Where the symbols take the nodes:
@: j529->j885, j401->j819, j187->j597, j842->j297, j759->j135, j135->j472, j92->j438, j276->j859, j172->j759, j522->j541, j849->j401, j716->j190, j757->j815, j771->j521, j133->j903, j809->j357, j423->j715, j538->j794, j921->j751, j297->j878, j958->j645, j720->j538, j815->j119, j472->j842, j819->j998, j67->j888, j281->j251, j264->j281, j591->j418, j876->j369, j418->j291, j952->j187, j541->j758, j542->j798, j64->j771, j532->j522, j597->j407, j911->j445, j95->j689, j903->j616, j361->j172, j357->j557, j645->j75, j998->j483, j859->j850, j106->j925, j604->j809, j734->j604, j270->j739, j74->j992, j145->j775, j392->j208, j925->j299, j122->j902, j482->j284, j107->j529, j251->j753, j748->j92, j455->j95, j885->j33, j689->j748, j114->j853, j536->j958, j521->j959, j130->j553, j553->j276, j692->j130, j878->j630, j220->j264, j798->j586, j284->j532, j753->j133, j190->j241, j888->j734, j739->j911, j625->j849, j75->j392, j959->j270, j208->j952, j360->j114, j758->j716, j407->j106, j369->j67, j902->j220, j438->j122, j850->j536, j238->j692, j291->j286, j33->j423, j557->j921, j299->j876, j775->j482, j119->j145, j173->j62, j215->j625, j445->j74, j560->j238, j62->j720, j853->j591, j586->j107, j715->j560, j751->j64, j483->j360, j241->j455, j630->j757, j992->j215, j616->j173, j286->j361, j794->j542
~: j529->j114, j401->j542, j187->j482, j842->j850, j759->j553, j135->j276, j92->j557, j276->j472, j172->j130, j522->j925, j849->j794, j716->j369, j757->j75, j771->j264, j133->j911, j809->j748, j423->j418, j538->j849, j921->j122, j297->j536, j958->j630, j720->j625, j815->j392, j472->j859, j819->j798, j67->j241, j281->j959, j264->j521, j591->j423, j876->j716, j418->j715, j952->j775, j541->j299, j542->j819, j64->j220, j532->j106, j597->j284, j911->j903, j95->j604, j903->j445, j361->j692, j357->j92, j645->j757, j998->j586, j859->j842, j106->j522, j604->j689, j734->j95, j270->j753, j74->j173, j145->j952, j392->j119, j925->j541, j122->j751, j482->j597, j107->j360, j251->j270, j748->j357, j455->j734, j885->j853, j689->j809, j114->j885, j536->j878, j521->j281, j130->j759, j553->j135, j692->j172, j878->j958, j220->j771, j798->j998, j284->j407, j753->j739, j190->j67, j888->j455, j739->j133, j625->j538, j75->j815, j959->j251, j208->j145, j360->j529, j758->j876, j407->j532, j369->j190, j902->j64, j438->j921, j850->j297, j238->j361, j291->j560, j33->j591, j557->j438, j299->j758, j775->j187, j119->j208, j173->j992, j215->j720, j445->j616, j560->j286, j62->j215, j853->j33, j586->j483, j715->j291, j751->j902, j483->j107, j241->j888, j630->j645, j992->j62, j616->j74, j286->j238, j794->j401
§: j529->j586, j401->j625, j187->j208, j842->j135, j759->j361, j135->j172, j92->j689, j276->j130, j172->j286, j522->j284, j849->j215, j716->j541, j757->j878, j771->j751, j133->j251, j809->j734, j423->j885, j538->j62, j921->j357, j297->j472, j958->j850, j720->j173, j815->j630, j472->j759, j819->j849, j67->j876, j281->j220, j264->j902, j591->j114, j876->j925, j418->j853, j952->j392, j541->j532, j542->j538, j64->j921, j532->j482, j597->j952, j911->j270, j95->j241, j903->j753, j361->j291, j357->j604, j645->j536, j998->j401, j859->j553, j106->j597, j604->j888, j734->j67, j270->j521, j74->j911, j145->j815, j392->j645, j925->j407, j122->j92, j482->j145, j107->j798, j251->j264, j748->j95, j455->j190, j885->j107, j689->j455, j114->j483, j536->j859, j521->j64, j130->j238, j553->j692, j692->j560, j878->j842, j220->j122, j798->j794, j284->j775, j753->j281, j190->j758, j888->j369, j739->j959, j625->j992, j75->j958, j959->j771, j208->j75, j360->j998, j758->j522, j407->j187, j369->j299, j902->j438, j438->j748, j850->j276, j238->j715, j291->j591, j33->j529, j557->j809, j299->j106, j775->j119, j119->j757, j173->j903, j215->j74, j445->j739, j560->j423, j62->j616, j853->j360, j586->j542, j715->j33, j751->j557, j483->j819, j241->j716, j630->j297, j992->j445, j616->j133, j286->j418, j794->j720
%: j529->j241, j401->j925, j187->j538, j842->j959, j759->j64, j135->j771, j92->j172, j276->j264, j172->j751, j522->j998, j849->j106, j716->j114, j757->j445, j771->j850, j133->j815, j809->j238, j423->j689, j538->j532, j921->j553, j297->j270, j958->j133, j720->j284, j815->j74, j472->j521, j819->j299, j67->j33, j281->j878, j264->j297, j591->j604, j876->j529, j418->j809, j952->j720, j541->j483, j542->j541, j64->j859, j532->j819, j597->j794, j911->j392, j95->j291, j903->j119, j361->j921, j357->j692, j645->j903, j998->j876, j859->j281, j106->j798, j604->j560, j734->j715, j270->j645, j74->j952, j145->j215, j392->j173, j925->j586, j122->j135, j482->j849, j107->j190, j251->j630, j748->j361, j455->j418, j885->j455, j689->j286, j114->j888, j536->j753, j521->j536, j130->j902, j553->j220, j692->j122, j878->j739, j220->j842, j798->j758, j284->j401, j753->j757, j190->j853, j888->j423, j739->j75, j625->j407, j75->j616, j959->j958, j208->j62, j360->j67, j758->j360, j407->j542, j369->j885, j902->j472, j438->j759, j850->j251, j238->j438, j291->j357, j33->j95, j557->j130, j299->j107, j775->j625, j119->j992, j173->j775, j215->j597, j445->j208, j560->j92, j62->j482, j853->j734, j586->j716, j715->j748, j751->j276, j483->j369, j241->j591, j630->j911, j992->j187, j616->j145, j286->j557, j794->j522
+: j529->j190, j401->j106, j187->j720, j842->j521, j759->j751, j135->j64, j92->j361, j276->j220, j172->j921, j522->j819, j849->j407, j716->j360, j757->j911, j771->j859, j133->j757, j809->j560, j423->j95, j538->j284, j921->j130, j297->j959, j958->j753, j720->j482, j815->j445, j472->j771, j819->j925, j67->j885, j281->j297, j264->j842, j591->j734, j876->j107, j418->j604, j952->j62, j541->j998, j542->j522, j64->j276, j532->j401, j597->j538, j911->j75, j95->j418, j903->j815, j361->j557, j357->j238, j645->j133, j998->j299, j859->j264, j106->j542, j604->j715, j734->j423, j270->j958, j74->j208, j145->j992, j392->j616, j925->j798, j122->j759, j482->j625, j107->j716, j251->j878, j748->j286, j455->j591, j885->j241, j689->j291, j114->j67, j536->j251, j521->j850, j130->j122, j553->j902, j692->j438, j878->j270, j220->j472, j798->j541, j284->j849, j753->j630, j190->j114, j888->j33, j739->j645, j625->j597, j75->j903, j959->j536, j208->j173, j360->j369, j758->j483, j407->j794, j369->j529, j902->j135, j438->j172, j850->j281, j238->j92, j291->j809, j33->j455, j557->j692, j299->j586, j775->j215, j119->j74, j173->j145, j215->j187, j445->j392, j560->j748, j62->j775, j853->j888, j586->j758, j715->j689, j751->j553, j483->j876, j241->j853, j630->j739, j992->j952, j616->j119, j286->j357, j794->j532
^: j529->j716, j401->j407, j187->j62, j842->j771, j759->j921, j135->j751, j92->j286, j276->j902, j172->j557, j522->j401, j849->j597, j716->j483, j757->j739, j771->j276, j133->j630, j809->j715, j423->j455, j538->j482, j921->j692, j297->j521, j958->j251, j720->j775, j815->j911, j472->j64, j819->j106, j67->j529, j281->j842, j264->j472, j591->j888, j876->j586, j418->j734, j952->j173, j541->j819, j542->j532, j64->j553, j532->j849, j597->j720, j911->j645, j95->j591, j903->j757, j361->j357, j357->j560, j645->j753, j998->j925, j859->j220, j106->j794, j604->j423, j734->j33, j270->j536, j74->j392, j145->j74, j392->j903, j925->j542, j122->j172, j482->j215, j107->j758, j251->j297, j748->j291, j455->j853, j885->j190, j689->j418, j114->j369, j536->j281, j521->j859, j130->j438, j553->j122, j692->j92, j878->j959, j220->j135, j798->j522, j284->j625, j753->j878, j190->j360, j888->j885, j739->j958, j625->j187, j75->j133, j959->j850, j208->j616, j360->j876, j758->j998, j407->j538, j369->j107, j902->j759, j438->j361, j850->j264, j238->j748, j291->j604, j33->j241, j557->j238, j299->j798, j775->j992, j119->j445, j173->j119, j215->j952, j445->j75, j560->j689, j62->j145, j853->j67, j586->j541, j715->j95, j751->j130, j483->j299, j241->j114, j630->j270, j992->j208, j616->j815, j286->j809, j794->j284

The rows follow the links: the fewer symbols apart two nodes are, the more alike their rows tend to be.

Each row is also shifted at random along 4 hidden directions that mean nothing.

The rows of 90 nodes, shuffled:
Each row is one node's numbers.
row 1: -172,65,11,102,104,-107,13,60,30,-29,12,41,-8,14,-114,2,-64,64,160,35,1,-22,-6,-54,9,-39,50,-104,9,2,40,144,-3,-92,60
row 2: 19,104,158,-18,-106,-7,76,-5,-23,-6,54,-53,-24,6,116,101,54,130,37,15,148,-11,-71,-110,-199,-22,-39,-40,-27,-103,-130,-66,-53,-52,54
row 3: 44,84,59,-22,-114,69,-3,52,-15,-57,109,10,31,10,25,-26,3,29,-82,35,131,23,-43,-31,-84,-50,-179,-7,-9,-61,-2,66,-111,20,-68
row 4: -96,-116,-174,-54,14,-67,44,28,60,-40,-8,-130,84,38,134,-83,29,20,-104,-19,-130,-92,-176,8,89,-99,36,-39,-20,138,28,-87,117,53,-21
row 5: -64,119,-16,148,118,-67,0,65,68,-45,73,2,-6,14,-108,-83,-78,42,60,4,-17,75,76,98,113,31,50,-55,3,36,98,168,9,-97,-56
row 6: -30,-114,43,61,1,55,64,-37,-1,154,-63,-101,36,107,76,-80,109,88,41,-1,12,41,-27,-60,-30,173,88,163,22,-117,-26,-92,103,91,-65
row 7: 186,75,-102,36,-1,87,-100,43,98,-79,46,-3,106,96,49,91,10,-47,-17,-53,-36,5,34,-5,140,-89,62,-11,-6,145,112,13,70,-16,-20
row 8: 72,78,165,1,-100,40,9,-19,-34,9,62,-40,-29,24,119,97,38,68,-13,-16,177,-25,-74,-134,-136,43,-131,-27,-37,-74,-35,-68,-81,-92,-27
row 9: -78,-43,26,168,161,-89,109,-78,-7,78,90,-120,-67,6,12,-223,2,-10,-133,-91,-8,-31,-10,88,185,261,-51,3,10,76,-9,-102,141,-40,-76
row 10: -304,-76,36,-26,-123,62,9,168,49,-62,13,133,48,32,-58,32,-20,45,49,111,-123,-80,-7,-70,-76,-34,122,30,51,-140,-49,-14,-67,154,105
row 11: -121,48,113,120,81,-83,-88,29,7,31,-114,67,-79,47,-48,152,-97,64,189,-10,-15,-99,-35,-113,17,77,44,-145,-69,8,105,50,-67,-249,23
row 12: 189,18,-86,-152,-28,-1,-89,-137,-80,-52,57,-100,61,-48,40,-49,-9,-31,84,111,70,126,165,22,25,-77,68,12,13,-54,-139,55,-19,2,147
row 13: 112,190,22,-23,-145,36,70,109,39,-112,164,-35,61,20,12,-28,26,149,18,95,90,130,83,111,-123,-120,61,9,53,-127,-136,61,-50,78,34
row 14: -173,-63,-48,6,37,-143,-35,21,-53,96,-83,-26,-47,69,-6,-85,-88,99,55,35,-83,-68,-144,74,35,52,-33,-78,-62,-10,78,69,-65,-95,-127
row 15: 68,47,-26,59,-107,164,-43,149,77,-70,79,54,125,99,-96,-90,-4,46,31,100,-58,142,176,134,47,13,142,128,80,-146,16,119,-50,196,-42
row 16: 229,14,4,61,22,7,-98,6,102,4,-60,-87,12,54,141,115,7,-20,-73,-106,-99,-70,-29,-12,134,63,74,-37,-62,133,129,-175,88,-130,-50
row 17: 223,18,33,4,48,-51,18,24,74,-66,-110,-86,27,-68,41,44,17,15,-65,-67,-127,-51,2,91,28,-32,29,-45,-35,130,16,-36,35,-36,-14
row 18: 33,165,-5,195,117,1,-11,86,91,-80,135,115,-10,2,-181,-52,-66,-43,34,-19,7,70,163,107,131,41,39,-42,50,47,80,164,17,-41,-7
row 19: 248,-36,108,83,116,-70,75,-81,-99,-16,22,7,11,62,-54,13,125,20,80,-85,103,-107,59,-126,-4,88,-7,-58,38,28,-186,15,89,25,166
row 20: 49,19,2,48,-33,119,-15,79,44,82,-114,180,-22,28,-177,26,-22,-24,13,-32,-87,83,78,162,-17,36,-5,116,40,-61,151,121,-68,103,-205
row 21: -160,140,57,-57,-159,51,52,173,54,-149,86,89,30,-35,-67,49,-56,83,-9,91,4,16,29,68,-165,-170,3,-42,28,-101,-58,101,-167,87,49
row 22: 272,-19,-153,-46,30,-151,109,54,20,-130,25,-151,124,-24,41,-98,117,103,30,29,-17,20,-64,53,-54,-240,95,-31,24,64,-170,32,132,145,125
row 23: -86,-72,-7,31,-30,102,40,58,16,66,-96,107,32,54,-93,-8,45,12,51,14,-49,39,29,6,-72,15,47,125,46,-90,50,81,-7,152,-75
row 24: -22,-69,7,6,-3,-69,-5,3,-64,196,-164,108,-124,46,-64,105,4,61,100,-8,-33,-76,-121,12,-92,59,-14,5,-26,-64,45,-41,-27,-38,-87
row 25: 195,160,112,17,29,192,-117,-248,-1,169,1,8,-116,52,118,255,-31,-128,-58,-264,69,64,142,34,145,195,9,24,-56,167,128,-201,44,-253,-134
row 26: -140,-92,-83,-14,-8,-31,74,28,-29,169,-117,76,-68,15,-85,-113,-11,49,-48,-9,-97,27,-89,191,-43,43,-48,96,-1,-46,85,39,-33,98,-211
row 27: 221,221,69,7,-127,133,-17,52,21,-81,168,-37,54,26,29,-45,-32,65,-107,17,125,144,101,150,-35,-9,-130,21,3,-63,18,119,-132,4,-154
row 28: -12,154,52,3,-150,57,14,124,79,-72,116,-15,30,0,15,-21,-44,110,-33,73,-26,83,84,142,-43,-11,72,11,24,-98,-39,-18,-79,42,-11
row 29: -96,-79,1,-2,-14,-116,-58,27,-75,155,-163,100,-115,61,-47,89,-54,92,106,4,-54,-128,-154,-1,-58,57,-34,-85,-52,-53,47,-4,-74,-101,-63
row 30: -54,-72,-141,-224,-9,-68,66,-234,-173,91,77,-125,-13,-22,125,-69,45,9,-10,-11,80,28,-31,43,-21,-58,24,-13,11,32,-216,-134,79,11,115
row 31: 22,182,146,119,-138,212,-155,136,174,-27,39,64,-16,23,-11,38,-147,-18,-142,-15,-184,75,216,249,159,241,82,65,-15,-71,206,-77,-135,-69,-172
row 32: -130,111,66,103,43,-4,-160,98,67,-16,-67,117,-29,29,-152,81,-203,10,71,-14,-146,-40,61,94,119,73,2,-96,-60,35,244,186,-167,-185,-137
row 33: -24,-29,-89,-202,-48,-11,-51,-148,-113,-2,25,-25,7,-55,34,1,-46,-59,12,34,12,29,83,52,16,-63,25,-28,10,5,-129,-26,-34,-8,120
row 34: 64,35,-150,-60,31,67,74,-152,-41,34,114,-81,87,100,94,27,108,-9,32,-87,159,71,-22,-65,9,-140,52,12,33,114,-52,1,164,41,31
row 35: -50,-56,74,55,1,96,8,21,8,148,-175,158,-78,44,-95,118,33,-9,81,-40,-51,-4,-12,-29,-89,84,19,104,2,-69,86,-1,-31,44,-90
row 36: -263,-140,3,-200,-32,-26,-82,-167,-98,52,-103,-81,-41,-105,107,-26,-104,-88,-79,15,-104,-64,-6,14,35,69,-32,-8,-65,24,-43,-121,-65,-67,47
row 37: -144,-30,61,52,-99,107,-24,101,80,20,9,28,36,77,0,-30,-18,39,-13,65,-94,-10,62,34,31,108,109,89,36,-121,37,-49,-33,92,-19
row 38: 30,-61,-162,-45,33,-12,59,-58,-18,-14,78,-86,124,135,123,30,117,33,75,-30,86,-43,-135,-190,-11,-178,79,-25,27,107,-64,-45,185,53,101
row 39: -90,-132,25,-80,63,-152,151,18,-19,-84,-151,-82,32,-107,12,-22,52,47,-61,-54,-157,-174,-140,-12,-110,-120,-8,-71,-37,105,-99,-11,37,77,81
row 40: -168,83,99,27,-144,86,-43,154,107,-52,40,63,-14,-12,-15,47,-83,52,-68,56,-114,-17,75,100,3,67,92,-1,14,-102,40,-69,-115,15,-15
row 41: -80,-70,52,17,11,-169,-79,-5,-82,140,-160,102,-118,77,-28,181,-33,103,223,25,4,-181,-169,-147,-86,25,10,-139,-73,-64,13,-14,-73,-158,51
row 42: -21,86,15,64,-119,117,-37,128,102,-20,95,-31,50,62,16,-102,-56,57,-91,56,-97,90,129,186,91,117,99,90,34,-109,53,-42,-49,67,-96
row 43: 23,-97,-170,-48,-3,-185,93,-16,-129,138,-34,-27,-16,86,-28,-140,56,153,118,89,52,3,-166,82,-102,-72,-23,-11,19,-94,-107,62,34,78,-25
row 44: 124,-49,4,37,-36,-1,-15,-32,-15,55,90,-102,-47,-30,151,-82,73,-35,-93,47,176,25,-129,-130,-27,65,-172,67,-29,-60,-10,-127,52,-23,-59
row 45: 28,128,33,-57,-129,-24,124,87,-28,-101,147,-27,57,4,28,-1,65,156,54,98,146,64,-15,-22,-213,-183,6,-31,41,-125,-187,77,-56,84,101
row 46: 43,-91,157,73,114,-27,65,-75,-69,4,-67,-13,-12,6,-18,-31,27,-26,-89,-140,-49,-162,10,-24,54,196,-82,-40,-9,92,-66,-43,11,3,11
row 47: 294,32,126,21,56,-34,25,15,22,-115,-132,24,37,-54,-65,165,53,2,52,-86,-57,-80,63,-29,-68,-60,24,-71,-4,88,-59,46,-16,-4,102
row 48: -27,2,-5,-30,36,86,-12,-128,-9,67,3,24,2,90,102,250,67,-47,88,-150,104,-68,-62,-232,-19,-75,59,-31,-16,125,16,-115,117,-87,75
row 49: -192,-17,-2,-18,15,118,-65,-29,68,6,-57,95,32,72,44,224,-23,-106,-23,-118,-71,-138,-68,-168,54,-57,14,-54,-47,175,144,-67,16,-61,-8
row 50: -58,99,50,4,-139,32,24,125,55,-61,106,-10,21,8,26,-2,-6,121,8,100,-9,31,29,68,-76,-21,108,14,32,-134,-81,-53,-46,58,59
row 51: 29,113,-90,-147,-50,102,-34,-43,-51,-80,74,300,12,2,-164,296,18,-102,167,-36,105,-1,112,-91,-122,-313,62,-71,77,66,-96,113,-44,53,222
row 52: -187,-109,75,124,144,-91,96,-46,-41,64,26,9,-95,7,-36,-108,-3,-27,-61,-94,-27,-151,-71,-49,97,212,-53,-56,11,80,-61,-105,89,-36,47
row 53: 141,-25,-147,-7,23,-29,-2,-14,47,-28,45,-148,117,91,149,-26,66,23,-29,-18,-3,-23,-98,-48,95,-94,74,-12,5,112,1,-85,162,10,17
row 54: 145,35,178,52,68,62,-37,35,42,-111,-150,104,13,-82,-128,108,-81,-81,-116,-131,-186,-103,134,104,63,62,-79,-51,-36,126,69,93,-132,-20,-54
row 55: 0,-65,14,65,-45,81,41,15,21,80,16,-88,66,118,55,-124,83,81,28,52,-8,69,39,0,1,122,126,136,45,-121,-44,-46,77,132,-50
row 56: -67,43,-71,-35,9,134,-56,-11,37,-57,24,130,76,81,-17,205,-8,-97,31,-90,16,-43,6,-140,26,-162,39,-37,19,139,88,38,31,4,26
row 57: -38,72,-59,-127,-20,95,-46,-152,-50,55,54,59,-45,-25,-5,58,-83,-110,-108,-99,-26,49,100,163,74,-2,-22,1,3,105,12,-55,-47,-45,-44
row 58: -26,112,26,177,133,-64,1,49,61,-40,69,26,-35,21,-105,0,-51,27,126,-16,33,33,65,-11,76,49,68,-74,16,34,49,108,45,-111,34
row 59: 3,-32,38,46,-4,-39,-72,-6,-38,221,-182,84,-159,41,-24,67,-77,28,0,-69,-87,-53,-92,117,18,198,-50,7,-65,-14,144,-89,-80,-128,-205
row 60: 256,28,140,148,116,30,-1,-60,-24,6,54,11,-13,54,-77,-24,13,-45,-61,-124,17,-48,140,50,145,235,-49,-19,28,74,-30,-5,35,-36,-15
row 61: 26,101,-17,-15,45,173,-54,-159,14,86,30,-4,-15,52,86,103,-19,-97,-108,-211,23,63,65,63,133,78,-15,26,-26,188,139,-96,54,-109,-153
row 62: 42,-40,-78,-6,-3,0,-37,35,67,-43,51,-34,-20,-161,16,-110,23,-124,-59,125,81,132,-9,-62,2,-79,-75,111,24,-64,32,-5,51,40,15
row 63: -121,0,-16,126,137,-106,98,26,-16,-36,110,67,-33,0,-141,-82,28,5,58,-3,37,-65,-5,-43,33,16,10,-65,51,30,-86,54,103,43,126
row 64: 30,-45,12,-16,13,-47,-34,97,89,-99,-131,34,14,-55,7,144,-20,-26,-34,-51,-200,-145,-72,-7,12,-107,41,-81,-35,118,50,-65,0,-14,56
row 65: 113,5,-73,19,20,-21,-49,70,116,-57,-46,-65,51,9,64,16,-26,-13,-132,-57,-176,-49,-44,109,125,-32,48,-30,-39,145,104,-74,49,-42,-67
row 66: -138,-114,3,25,-27,70,70,40,-3,91,-71,31,34,58,-34,-66,55,39,41,22,-51,32,-16,-20,-60,56,62,141,40,-103,20,30,22,172,-70
row 67: 123,-12,234,98,83,59,-31,-41,-10,-34,-108,57,-10,-11,-90,66,-42,-69,-123,-174,-113,-144,126,43,105,209,-94,-43,-29,108,51,9,-72,-39,-63
row 68: 81,-67,174,8,48,-94,19,-2,21,-40,-231,16,-50,-74,25,261,52,8,62,-101,-104,-216,-100,-176,-108,-35,54,-107,-64,94,-53,-122,26,-96,156
row 69: 240,65,80,140,102,13,-5,5,-14,-79,92,144,7,38,-177,27,25,-42,33,-82,50,-38,179,-9,96,96,-15,-46,64,53,-56,88,7,25,99
row 70: -74,80,-14,148,131,-99,66,53,32,-45,99,30,-21,10,-103,-56,-9,23,114,10,41,32,37,-7,52,16,58,-65,42,23,-3,113,85,-40,70
row 71: 89,7,-25,41,5,-109,-60,-20,-55,163,-80,-23,-80,88,4,-37,-43,104,58,8,-16,-7,-70,127,52,125,-20,-31,-60,-28,74,19,-43,-128,-150
row 72: -315,-57,-103,-36,20,-194,24,115,-62,-59,-47,96,28,42,-135,-50,-66,98,178,122,-56,-93,-133,-56,-82,-191,12,-143,-3,-33,-16,239,-82,15,71
row 73: -30,91,28,-66,-115,7,87,57,-32,-84,128,-52,52,16,59,-55,33,120,-46,69,129,61,-48,24,-153,-118,-95,-11,11,-90,-111,80,-86,58,-10
row 74: 125,-25,98,-37,57,-51,56,44,-13,-152,-126,65,61,-55,-121,94,30,9,21,-62,-94,-115,37,-25,-89,-131,-3,-90,6,81,-92,111,-41,89,122
row 75: -65,36,-38,-144,-23,54,-49,-178,-88,76,23,22,-78,-26,40,83,-66,-97,-68,-91,-4,-2,68,100,64,40,-17,-19,-20,93,-28,-126,-31,-76,3
row 76: 149,-41,85,28,87,-40,93,-58,-51,-50,-46,-71,54,5,-43,-103,42,25,-100,-112,-67,-61,52,67,33,82,-63,-25,10,110,-76,53,15,68,-8
row 77: 21,-57,-6,122,140,-99,124,-47,-69,2,113,-30,2,42,-64,-174,70,8,-27,-41,44,-53,6,6,79,112,-19,-26,55,52,-129,-1,113,85,64
row 78: 177,6,-66,9,4,-58,-24,60,103,-88,-35,-47,45,0,58,56,11,-2,-53,-31,-127,-73,-37,52,50,-79,57,-39,-31,113,47,-53,51,-17,9
row 79: 93,-43,-145,-16,-11,-27,111,30,-57,109,-23,42,10,45,-112,-147,77,80,70,42,28,135,-35,146,-91,-76,11,115,62,-95,-21,133,48,195,-113
row 80: 139,-49,15,-4,87,-63,135,-45,-54,-82,-34,-137,98,-31,-14,-187,46,42,-135,-91,-89,-16,31,142,43,36,-76,10,10,95,-102,92,21,115,-37
row 81: -87,56,-23,107,96,-99,7,43,12,-16,21,-36,3,48,-44,-71,-53,88,109,31,5,36,-2,27,47,10,39,-71,-19,14,50,144,11,-108,-30
row 82: -11,-28,-77,-24,-70,20,-2,76,-11,-70,125,20,16,-34,5,-122,28,-52,-118,99,131,30,-97,-52,-62,-102,-203,31,15,-70,2,54,-50,109,-39
row 83: -120,19,35,172,150,-81,56,3,22,9,75,22,-71,-19,-85,-68,-6,-23,14,-62,5,-34,16,-5,91,140,18,-46,20,61,10,-10,86,-48,37
row 84: 103,32,17,-23,-93,47,-20,50,-25,-64,112,44,23,19,21,22,56,11,-8,79,210,7,-78,-150,-123,-105,-158,-8,4,-100,-67,40,-69,41,26
row 85: -98,-39,-36,-18,-22,-4,-14,68,-10,137,-161,211,-84,5,-155,46,-66,7,12,-20,-129,-39,-58,130,-45,19,-51,23,-8,-40,122,61,-111,47,-167
row 86: -75,-132,17,35,4,28,94,-28,-31,170,-135,-4,-24,66,9,-16,91,59,78,-19,-1,9,-73,-61,-91,82,43,134,30,-90,-2,-56,62,94,-82
row 87: -151,-57,-92,-45,-7,58,-59,61,72,-69,-30,114,79,74,-4,186,-17,-76,21,-38,-88,-149,-87,-168,26,-192,52,-79,-4,148,91,7,16,15,72
row 88: -46,-77,75,59,-39,90,7,30,16,70,-56,39,37,98,-4,40,81,45,111,28,-6,12,16,-117,-52,86,123,107,48,-131,-17,-37,35,106,26
row 89: -121,0,47,46,20,-103,-109,53,-22,58,-125,87,-67,60,-70,92,-114,78,139,22,-61,-118,-68,-26,17,51,5,-122,-75,-10,111,78,-115,-161,-39
row 90: -120,108,91,-26,-137,23,35,113,41,-60,74,8,-11,-11,42,52,-21,106,-21,58,-11,4,-1,29,-116,-25,63,-30,5,-117,-84,-59,-84,12,38

Some nodes, each with its row:
j553 row 83
j392 row 42
j748 row 39
j771 row 11
j557 row 67
j220 row 1
j270 row 26
j75 row 55
j739 row 86
j208 row 28
j445 row 10
j903 row 15
j689 row 64
j291 row 22
j885 row 61
j692 row 46
j187 row 8
j276 row 5
j133 row 66
j145 row 13
j992 row 21
j215 row 27
j876 row 33
j361 row 76
j809 row 17
j911 row 88
j815 row 37
j119 row 40
j241 row 34
j521 row 14

Row, symbols taken left to right, then the row they reach:
row 35 ^ ^: row 59
row 45 ^ %: row 73
row 60 % @: row 58
row 79 + ^: row 85
row 24 § §: row 18
row 6 ^ +: row 23
row 47 + ~: row 80
row 2 @ §: row 90
row 68 ~ +: row 74

